Here is a tiny trained network, its code and every weight. The questions are about switching its units off for an input and a class, where a switched-off unit gives its printed mean instead of its output.

import numpy as np


def w(rows, s, z=0):
    codes = np.array(rows[::2]) - 128.0
    scale = np.full(codes.shape[1], s)
    scale[-1] = z or s
    return codes * scale


def norm(h):
    return h / np.sqrt((h * h).mean(-1, keepdims=True) + 1e-5)


def f(y):
    return y / 2 * (1 + np.tanh(0.7978845608 * (y + 0.044715 * y**3)))


def log_softmax(a):
    a = a - a.max(-1, keepdims=True)
    return a - np.log(np.exp(a).sum(-1, keepdims=True))


def net(x, mask):
    res = np.array(x, float).reshape(1, 8) / 4 @ E
    u = 0
    for l in range(3):
        y = f(norm(res) @ A[l][:, :-1].T + A[l][:, -1])
        res = res + np.where(mask[u : u + 3], y, B[l][:, -1]) @ B[l][:, :-1]
        u += 3
    return log_softmax(norm(res)[-1] @ U[:, :-1].T + U[:, -1])


A, B = {}, {}
E = w([
[134,121,126,115,120,126,108,135,137,131,142],'x0',
[57,197,37,118,28,146,133,150,190,48,78],'x1',
[66,186,185,163,85,61,170,147,253,154,169],'x2',
[128,130,151,119,124,132,130,115,128,119,115],'x3',
[138,121,140,148,123,134,124,125,137,125,112],'x4',
[124,140,136,122,126,119,125,113,118,126,124],'x5',
[123,135,130,116,146,136,120,129,140,128,125],'x6',
[131,125,133,131,126,135,136,138,130,126,123],'x7',
],0.0068)
A[0] = w([
[212,99,129,111,173,158,112,103,64,185,117,132],'L0N1',
[177,96,2,80,100,175,96,111,84,71,29,4],'L0N2',
[181,109,182,126,158,98,171,111,165,204,156,6],'L0N3',
],0.0052,0.0017)
B[0] = w([
[7,75,79,133,114,37,116,183,203,49,1,233],'L0N1',
[243,188,181,123,189,155,101,134,101,85,201,255],'L0N2',
[211,142,154,124,220,99,148,73,167,66,237,201],'L0N3',
],0.0081,0.0056)
A[1] = w([
[112,21,81,79,153,132,115,122,97,68,61,155],'L1N1',
[87,102,144,169,91,190,119,123,103,132,169,4],'L1N2',
[186,150,84,96,122,253,113,83,51,108,149,41],'L1N3',
],0.0065,0.0015)
B[1] = w([
[79,137,196,90,27,210,128,165,113,254,140,253],'L1N1',
[137,176,161,119,132,180,144,110,197,153,111,102],'L1N2',
[248,117,102,126,158,146,152,154,87,75,105,218],'L1N3',
],0.0093,0.0053)
A[2] = w([
[177,124,210,119,172,125,163,119,122,254,166,254],'L2N1',
[80,42,186,125,102,180,105,164,89,239,115,53],'L2N2',
[147,125,91,139,132,125,154,136,101,96,119,114],'L2N3',
],0.0088,0.0018)
B[2] = w([
[124,46,99,125,233,148,181,74,63,176,119,246],'L2N1',
[94,19,116,61,2,65,73,89,140,231,20,254],'L2N2',
[199,120,226,78,118,100,126,100,94,223,121,145],'L2N3',
],0.0072,0.0083)
U = w([
[76,28,130,60,60,107,116,102,92,204,39,51],'0',
[83,76,160,189,247,103,191,32,129,119,227,12],'1',
[222,206,143,104,123,202,109,151,51,44,139,254],'2',
[28,225,81,172,2,117,159,105,201,64,149,203],'3',
],0.0097,0.00094)

Each question gives the input, the list of numbers given to net, and the class t.
The units are the neurons (one row each of A and B). Each row of codes is followed by its name. A weight is (code - 128) times the scale printed after its matrix; where a second scale follows, it is the last column's (A, B and U).
mask holds one flag per neuron, layer by layer. A switched-off neuron (its flag False) gives its mean, the last column of its row in B, instead of its output. The means were averaged over made-up inputs and are rounded, as every weight is.
A unit's drop is (log p(t) with every unit on - log p(t) with that unit switched off) / (log p(t) with every unit on - log p(t) with every unit switched off).
The circuit of an input: a set's keep is (log p(t) with only the set's units on - log p(t) with every unit switched off) / (log p(t) with every unit on - log p(t) with every unit switched off). Starting from all 9 units, units are removed one at a time, each time the one whose removal leaves the highest keep (on an exact tie, the one counted first), for as long as the keep stays at least 0.8.
circuit, biggest first: the units of the circuit, biggest drop first
unit that matters most: the unit with the biggest drop
top k neurons: the k neurons with the biggest drops, biggest first
drop of u: that unit's drop, to one decimal
input [-5,1,7,-8,4,-1,1,5], class 3: circuit, biggest first	L2N1, L2N2
input [-7,2,1,1,3,8,2,-1], class 3: circuit, biggest first	L2N1, L2N2
input [-8,8,0,7,-3,4,-5,-1], class 2: circuit, biggest first	L0N1, L2N2
input [0,2,-4,4,-6,7,6,0], class 2: unit that matters most	L0N2
input [4,0,1,8,-1,-5,-6,4], class 1: top 4 neurons	L0N1, L1N1, L2N2, L0N2
input [-8,2,5,8,6,-1,5,2], class 3: top 2 neurons	L1N1, L2N1
input [6,0,7,7,1,-6,0,2], class 1: top 2 neurons	L0N1, L2N2
input [-5,-8,1,6,-7,-6,-1,4], class 1: top 2 neurons	L0N3, L2N2
input [6,3,2,3,-1,-7,-3,-6], class 3: top 2 neurons	L1N1, L2N2
input [5,0,3,-3,-1,6,-5,-3], class 1: top 2 neurons	L1N1, L0N1
input [-6,0,8,5,2,-2,8,4], class 1: top 2 neurons	L0N1, L2N2
input [1,7,1,-7,6,-2,7,5], class 3: drop of L1N3	0.3
input [4,-8,2,-1,3,-1,-3,7], class 1: drop of L0N3	3.4
input [-1,-3,6,1,-5,4,0,5], class 1: drop of L1N1	0.0
input [1,2,4,-5,7,2,-4,-8], class 3: unit that matters most	L1N1
input [-7,-6,1,-6,-5,-2,6,7], class 1: top 2 neurons	L0N3, L2N2
